Below is a small trained network, with its code and all its weights. Each question gives an input and a class and asks what happens when units are switched off, that is, made to give their printed mean instead of their output.

import numpy as np


def w(rows, s, z=0):
    codes = np.array(rows[::2]) - 128.0
    scale = np.full(codes.shape[1], s)
    scale[-1] = z or s
    return codes * scale


def norm(h):
    return h / np.sqrt((h * h).mean(-1, keepdims=True) + 1e-5)


def f(y):
    return y / 2 * (1 + np.tanh(0.7978845608 * (y + 0.044715 * y**3)))


def log_softmax(a):
    a = a - a.max(-1, keepdims=True)
    return a - np.log(np.exp(a).sum(-1, keepdims=True))


def net(x, mask):
    res = np.array(x, float).reshape(1, 4) / 4 @ E
    u = 0
    for l in range(2):
        y = f(norm(res) @ A[l][:, :-1].T + A[l][:, -1])
        res = res + np.where(mask[u : u + 12], y, B[l][:, -1]) @ B[l][:, :-1]
        u += 12
    return log_softmax(norm(res)[-1] @ U[:, :-1].T + U[:, -1])


A, B = {}, {}
E = w([
[74,110,170,253,184,79,16,171,221,20,148],'x0',
[55,177,83,240,226,143,63,81,55,19,51],'x1',
[124,182,74,168,162,91,150,122,141,127,102],'x2',
[69,93,131,168,193,79,79,109,141,133,108],'x3',
],0.00062)
A[0] = w([
[179,221,35,152,121,128,187,138,87,110,82,183],'L0N1',
[47,63,148,126,180,69,87,88,133,172,141,90],'L0N2',
[44,137,130,214,206,136,46,69,96,33,63,253],'L0N3',
[149,161,88,137,139,128,153,144,97,101,106,127],'L0N4',
[136,141,148,125,116,248,106,73,6,30,95,73],'L0N5',
[179,114,164,14,43,210,207,119,79,184,159,90],'L0N6',
[73,109,114,126,189,107,98,61,91,175,68,173],'L0N7',
[84,57,180,26,110,229,108,80,39,141,113,62],'L0N8',
[109,107,159,171,132,154,79,126,137,57,149,13],'L0N9',
[101,158,30,113,203,101,178,46,38,174,39,171],'L0N10',
[156,91,206,116,83,159,60,169,136,110,179,57],'L0N11',
[182,149,118,108,82,111,203,186,185,146,162,211],'L0N12',
],0.0021,0.00066)
B[0] = w([
[135,61,96,160,99,137,190,101,134,224,122,162],'L0N1',
[151,207,88,37,81,202,182,155,74,148,142,141],'L0N2',
[250,214,108,79,97,132,122,192,41,149,108,251],'L0N3',
[144,164,114,133,107,88,153,127,184,151,147,136],'L0N4',
[209,204,101,82,107,127,117,217,92,137,142,167],'L0N5',
[184,219,49,188,90,171,178,201,51,146,173,209],'L0N6',
[125,46,108,92,85,172,163,115,152,176,154,154],'L0N7',
[185,218,74,241,90,102,142,202,95,88,146,155],'L0N8',
[115,152,208,174,147,58,53,112,131,58,102,145],'L0N9',
[53,36,133,207,100,142,235,46,210,158,207,187],'L0N10',
[40,107,136,147,174,148,154,47,140,117,104,139],'L0N11',
[156,150,61,70,149,211,166,108,53,178,105,163],'L0N12',
],0.0016,0.0032)
A[1] = w([
[75,147,166,253,167,63,29,174,119,10,131,55],'L1N1',
[178,103,44,109,143,101,150,95,123,173,93,129],'L1N2',
[45,59,104,165,50,179,221,74,106,169,190,86],'L1N3',
[116,120,77,141,153,120,126,107,103,132,96,89],'L1N4',
[29,127,147,155,180,177,162,115,151,122,147,109],'L1N5',
[77,60,204,70,99,100,74,93,127,94,117,4],'L1N6',
[74,43,163,168,93,152,164,107,203,107,178,109],'L1N7',
[66,64,202,78,161,136,62,109,195,66,117,26],'L1N8',
[182,151,14,182,103,163,197,138,46,135,97,112],'L1N9',
[190,186,148,45,140,102,9,188,79,105,84,137],'L1N10',
[137,145,172,71,115,122,86,111,75,136,123,38],'L1N11',
[142,131,134,120,147,84,34,191,97,121,143,117],'L1N12',
],0.0022,0.0014)
B[1] = w([
[235,139,205,84,21,149,146,166,24,149,81,181],'L1N1',
[145,113,163,102,55,138,141,172,84,146,108,156],'L1N2',
[167,147,194,124,113,100,85,172,105,87,64,173],'L1N3',
[134,125,160,119,97,133,132,137,163,124,148,120],'L1N4',
[92,103,117,161,143,87,63,103,141,82,117,107],'L1N5',
[122,168,54,127,154,131,193,168,180,179,196,103],'L1N6',
[75,157,94,134,208,99,78,85,115,94,82,112],'L1N7',
[136,191,20,153,124,115,162,137,155,147,198,125],'L1N8',
[131,187,71,18,138,182,154,211,170,182,250,254],'L1N9',
[97,57,165,214,98,44,120,22,155,113,61,213],'L1N10',
[90,118,107,158,122,92,154,108,205,151,153,118],'L1N11',
[142,99,157,162,88,121,157,65,98,131,95,156],'L1N12',
],0.0021,0.0031)
U = w([
[22,32,218,41,245,238,14,168,119,58,94,2],'0',
[236,236,10,6,33,246,244,251,18,245,241,235],'1',
[249,187,247,255,10,8,14,28,11,11,10,222],'2',
[15,5,110,168,129,80,229,13,176,225,63,64],'3',
[4,230,16,233,248,22,20,26,249,43,245,106],'4',
],0.0038,0.0033)

Each question gives the input, the list of numbers given to net, and the class t.
The units are the neurons (one row each of A and B). Each row of codes is followed by its name. A weight is (code - 128) times the scale printed after its matrix; where a second scale follows, it is the last column's (A, B and U).
mask holds one flag per neuron, layer by layer. A switched-off neuron (its flag False) gives its mean, the last column of its row in B, instead of its output. The means were averaged over made-up inputs and are rounded, as every weight is.
A unit's drop is (log p(t) with every unit on - log p(t) with that unit switched off) / (log p(t) with every unit on - log p(t) with every unit switched off).
The circuit of an input: a set's keep is (log p(t) with only the set's units on - log p(t) with every unit switched off) / (log p(t) with every unit on - log p(t) with every unit switched off). Starting from the 12 units with the biggest drops (on a tie, the unit counted first), units are removed one at a time, each time the one whose removal leaves the highest keep (on an exact tie, the one counted first), for as long as the keep stays at least 0.8.
units of the circuit, in order: the units of the circuit, biggest drop first
unit that matters most: the unit with the biggest drop
k most important neurons: the k neurons with the biggest drops, biggest first
k most important neurons of layer l: the k neurons of layer l with the biggest drops, biggest first
drop when u is switched off: that unit's drop, to one decimal
input [4,-3,2,6], class 2: units of the circuit, in order : L1N9
input [8,-7,3,7], class 4: 2 most important neurons of layer 0 : L0N6; L0N8
input [5,-4,-7,0], class 4: 3 most important neurons : L0N3; L1N8; L0N11
input [-6,3,6,0], class 3: 3 most important neurons : L0N10; L0N3; L0N1
input [8,-5,-8,-2], class 4: 2 most important neurons of layer 1 : L1N8; L1N6
input [3,-5,6,7], class 4: 2 most important neurons of layer 1 : L1N1; L1N8
input [3,-2,-5,3], class 4: 4 most important neurons : L0N6; L1N8; L0N11; L1N6
input [8,-4,-6,1], class 4: 2 most important neurons : L0N6; L0N8
input [8,-5,1,-2], class 4: 4 most important neurons : L0N6; L0N8; L0N3; L1N8
input [8,-1,-8,-8], class 2: 2 most important neurons : L1N1; L1N9
input [4,-3,-4,-6], class 0: 2 most important neurons : L0N3; L0N12
input [8,-5,-3,-8], class 4: 3 most important neurons : L0N3; L0N8; L1N8
input [-5,4,7,8], class 3: 2 most important neurons : L0N10; L0N6
input [4,-2,1,1], class 2: unit that matters most : L0N10
input [5,-5,-5,-1], class 4: drop when L0N3 is switched off : 0.2
input [2,1,3,5], class 2: drop when L1N10 is switched off : 0.1
input [6,-5,-2,-7], class 4: drop when L0N3 is switched off : 0.5
